[-46   5 -27  26  14 -27] = J
[-59 -29   0  19  -2 -27] = Q
[-20 -60  29   5  -2 -30] = R
[ 43  26  -4 -26 -17  26] = T
[ 54  33  14 -55 -24 -10] = M
[-46 -27   5  26  13 -27] = G
[  7  15 -19 -10 -33  43] = X
[ 34  16 -17   9   7  50] = L
[-60 -31  -2  29   5 -20] = U
order: [-59 -29 -27  -2   0  19]
Q
order: [ 13 -46  26 -27   5 -27]
G
order: [-20   5  29  -2 -31 -60]
U
order: [-46 -27 -27   5  13  26]
G

[  2  21 -28   3  21 -36   5   5  11 -51  38  15   7  30  40 -23  23] = V
[ 23 -34   2  20  30 -28   3  21 -36  11  15 -23   5   7 -39   5 -51] = H
[-37   5  24 -35 -22  14 -13 -23   6 -30  37  22 -36  37   7 -29  -3] = Z
[ 23  40   2  20  30 -28   3  21 -36  11  15 -23   5   7  38   5 -51] = E
order: [-51   5  38   7   5 -23  15  11 -36  21   3 -28  30  20   2  40  23]
E
order: [ 23 -23  40  30   7  15  38 -51  11   5   5 -36  21   3 -28  21   2]
V
order: [-51 -36 -28 -23   2   3   5   5   7  11  15  21  21  23  30  38  40]
V

[ -6 -10  52   3   4  12  -5   1  -3   4  16  -5 -10   3 -23  -8  -3 -11
   8 -48  -4] : bapel
[-11 -10  50   2   2  12  -8   2  -3   7  10  -5  -6   2 -26  -7  -5  -7
  12 -52   1] : Gofet
[  7   5  -1   0   0 -15   9  -5  -3   6 -15  10 -56  -2   7   5   0   6
  -7  14  -2] : guvin
[  7   5  -1   0   0 -15   9  -5  -3   6 -15  10  -6  -3   7   5   0   6
  -7  14  -2] : Fuf
[ 10  -5   1   2  -6  -7   7  -7  50 -11 -52   2   2  12  -7  -3 -10  -5
  12   2 -26] : Fafog
[ -3  -9  52   4   4  14   0   0  -3  -3  19  -8 -13   2 -16  -8  -3 -13
   6 -37  -6] : vun
[-11 -13  50   2   2  12  -8   2  -3   7  10  -5  -6   2 -26  -7  -5  -7
  12 -52   1] : Puv
[  8   2   1  -2   0   3  -2  -5  -3   6 -10  15  -2  -4   8   2   6   4
  -8   1   4] : Futof
[  4  52 -16  19  14   0  -9   2  -3  -8  -8 -37  -3   4  -3  -3  -6 -14
   0 -13   6] : nel
[ -5  -9  52   4   4  13  -3   0  -3   1  17  -6  10   2 -20  -8  -3 -12
   7 -43  -5] : tidus
[ -8 -10  52   3   3  12  -7   2  -3   6  14  -4   5   3 -25  -7  -4  -9
  10 -51  -2] : Ful
[ 10  -7  16  -3   2  18   6  -4  -3   9   8  20  10  -1 -33   7  13   5
 -14  -2  21] : sile
order: [-56 -15 -15  -7  -5  -3  -2  -2  -1   0   0   0   5   5   6   6   7   7
   9  10  14]
guvin
order: [ -6 -37   6 -13  -3  -8 -16   2 -13  -8  19  -3  -3   0   0  14   4   4
  52  -9  -3]
vun
order: [ -5 -43   7 -12  -3  -8 -20   2  10  -6  17   1  -3   0  -3  13   4   4
  52  -9  -5]
tidus
order: [  4   1  -8   4   6   2   8  -4  -2  15 -10   6  -3  -5  -2   3   0  -2
   1   2   8]
Futof
order: [  1 -52  12  -7  -5  -7 -26   2  -6  -5  10   7  -3   2  -8  12   2   2
  50 -10 -11]
Gofet

[ 13  -9 -17   0  20   5 -21 -19  11  -3  -4  13  -4   8  11 -10   6   1
  21  -8  -2 -23  14   8  -4  11 -12  -7  -5   3   3   4   3   4] = Y
[  1  14  -3  -8   0 -17 -23   6  21  -4  -5   4  11  -4 -10   5   3  11
   8   3  -7 -12 -19  20  12 -21  -2  -9   3   8  -4  13   5  11] = W
[ -2  -1 -15  -6 -14  -2  -5   1   4  -2  10  -5 -14   4  18  12   0   3
 -27  -8   7  -7   0  -9  -6  23  10 -28  -8   3 -19 -28 -15 -13] = D
[  3   0  -5   6 -14   6  -1  -1   8  -3  13  -7   2   4  -8  10   0  -4
 -23  -6  12  -7   8  -2   5   5   6  -2   8   9  -6   0   3   7] = B
[ -7  21  24   6  16  -7 -16   6  -7  11  10   4  10 -13   7   5  -9  -8
  18  -3   8 -11  -6  -4  -9  -1  -4   9  -1 -22   3  -3   1   3] = S
[ 21 -10 -21   4 -17  -5   3   0  11   4   5  -7  -9   8  12  14   1  13
 -23  -8  11  -2  20 -12  -3   6   3  -4  11   8  -4 -19   3  -4] = P
[-24  -5 -43   6 -12   9  -6 -22 -16  -5 -20  18  38  14  -4 -41   4 -16
 -13 -30  20  53 -14   8  -3 -29  -8 -11   5  14 -16   9  27 -34] = C
[-25  11  32 -14  16  20 -13   6   7  -3  -2  -1   7  -9 -11 -16  -4   2
 -46  25 -17   6  -9   0  11   0   3  -3  15   1 -15  16   1  16] = F
[-13  15  18  -4  -1  15  -6   1   4   1  -6   0  -1  -7   6  -7   3  19
 -46  25 -18   6  -2  -3   1   0   2  -5  18   6 -11   2  -9  10] = K
[ -2  -1 -15  -6 -14  -2  -5   1   4  -2  10  -5 -14   4  18  12   0   3
 -27  -8   7  -7  -5 -12  -7   5   2  -5  18   5   1 -16 -17   5] = A
order: [ -3   6   3  -4  11   8  -4 -19   3  -4  21 -10 -21   4 -17  -5   3   0
  11   4   5  -7  -9   8  12  14   1  13 -23  -8  11  -2  20 -12]
P
order: [  4   3   4   3   3  -5  -7 -12  11  -4   8  14 -23  -2  -8  21   1   6
 -10  11   8  -4  13  -4  -3  11 -19 -21   5  20   0 -17  -9  13]
Y
order: [  3  -4  11   8  -4 -19   3  -4  21 -10 -21   4 -17  -5   3   0  11   4
   5  -7  -9   8  12  14   1  13 -23  -8  11  -2  20 -12  -3   6]
P

[ -7 -23  57  14 -17  33 -50  53 -45]  tir
[ -4 -10   2   2 -12  19 -22 -48  12]  Nek
[ -5  14   8   3   1  -2   3   6 -25]  pilat
[  8 -19 -14  -5  22  -4  15 -28  49]  Dasam
[ 9  7 13  4 19 -5 -1 -3 -2]  poda
[ 12   2 -12   2 -48 -10 -22  -3  19]  selu
[ -5   3   2   3 -21   6   1   2   5]  Nubes
[  0  21   4  -1  19 -13   1   8 -47]  zipa
[ -8  -3  14   9 -16  12   9  -2   9]  vete
[-16   9   8   7   4 -16   0  -1  -8]  lor
order: [ 19 -22 -48  12  -4 -10   2   2 -12]
Nek
order: [ 19  12   2 -12   2 -48 -10 -22  -3]
selu
order: [ -7 -23  57  53 -17  14 -45 -50  33]
tir

[-39   6  48 -62  10] = kas
[-39 -62  48   6  10] = sen
[  6 -62 -39  49  10] = timup
order: [  6  49 -62  10 -39]
timup
order: [ 49  10   6 -62 -39]
timup
order: [-62 -39   6  10  49]
timup
which: [  6 -62 -39  49  10]
timup
order: [-62 -39   6  49  10]
timup
which: [-39 -62  48   6  10]
sen

[ 12 -41  -9  -8  -8  -9 -10  -9  14] = vili
[ -9  -9  -8  12  -8 -10 -41  -8  14] = vuf
[ -8  12  -9  -9 -10 -42  -8  -8  14] = Sibi
[-58  61 -62 -58 -56  -6 -58 -59  61] = lil
order: [ 61 -58  61 -62 -58 -56  -6 -58 -59]
lil
order: [ 14  -8  -8 -42 -10  -9  -9  12  -8]
Sibi
order: [ 14  -8 -41 -10  -8  12  -8  -9  -9]
vuf

[-19 -14   8  20  -5] : kop
[ 0 15 22  1 -4] : muv
[  0   8 -13   0  -1] : Luf
[  0 -20  22   1  -4] : rurat
[-13 -19   8  -5  20] : fetu
[-13 -20  22   1  -4] : Buko
[ -3   6  33  19 -11] : pimod
order: [-4 22 15  1  0]
muv
order: [ 20  -5 -19 -14   8]
kop

[-16   0  20  28 -13  30 -25  -5   4] : guvu
[ 18  -8  -4  17 -15   1  20   6  -2] : pup
[-35  55  44 -43  60  28 -39  24  48] : zetu
[ 30   0 -15 -11 -25 -13  28  -5   4] : mafab
[-16  13  23 -12  31  19 -14  12   5] : bir
[ 33 -21 -20  32 -31 -13  34  -8 -19] : fino
[-27  24  36 -25  42  30 -25  26  23] : Petoz
[ 2 29 10 -9 14  2 -2  5 26] : vediv
[ 24 -27  23  42  30  27  36 -25 -25] : nofa
[  4 -14   0  -5 -25 -16  20  28  30] : mib
order: [ 24  27 -27  42 -25  23  30  36 -25]
nofa
order: [-25 -13  28  -5   4  30   0 -15 -11]
mafab
order: [-27 -25 -25  23  24  26  30  36  42]
Petoz
order: [-25 -16 -13  -5   0   4  20  28  30]
guvu

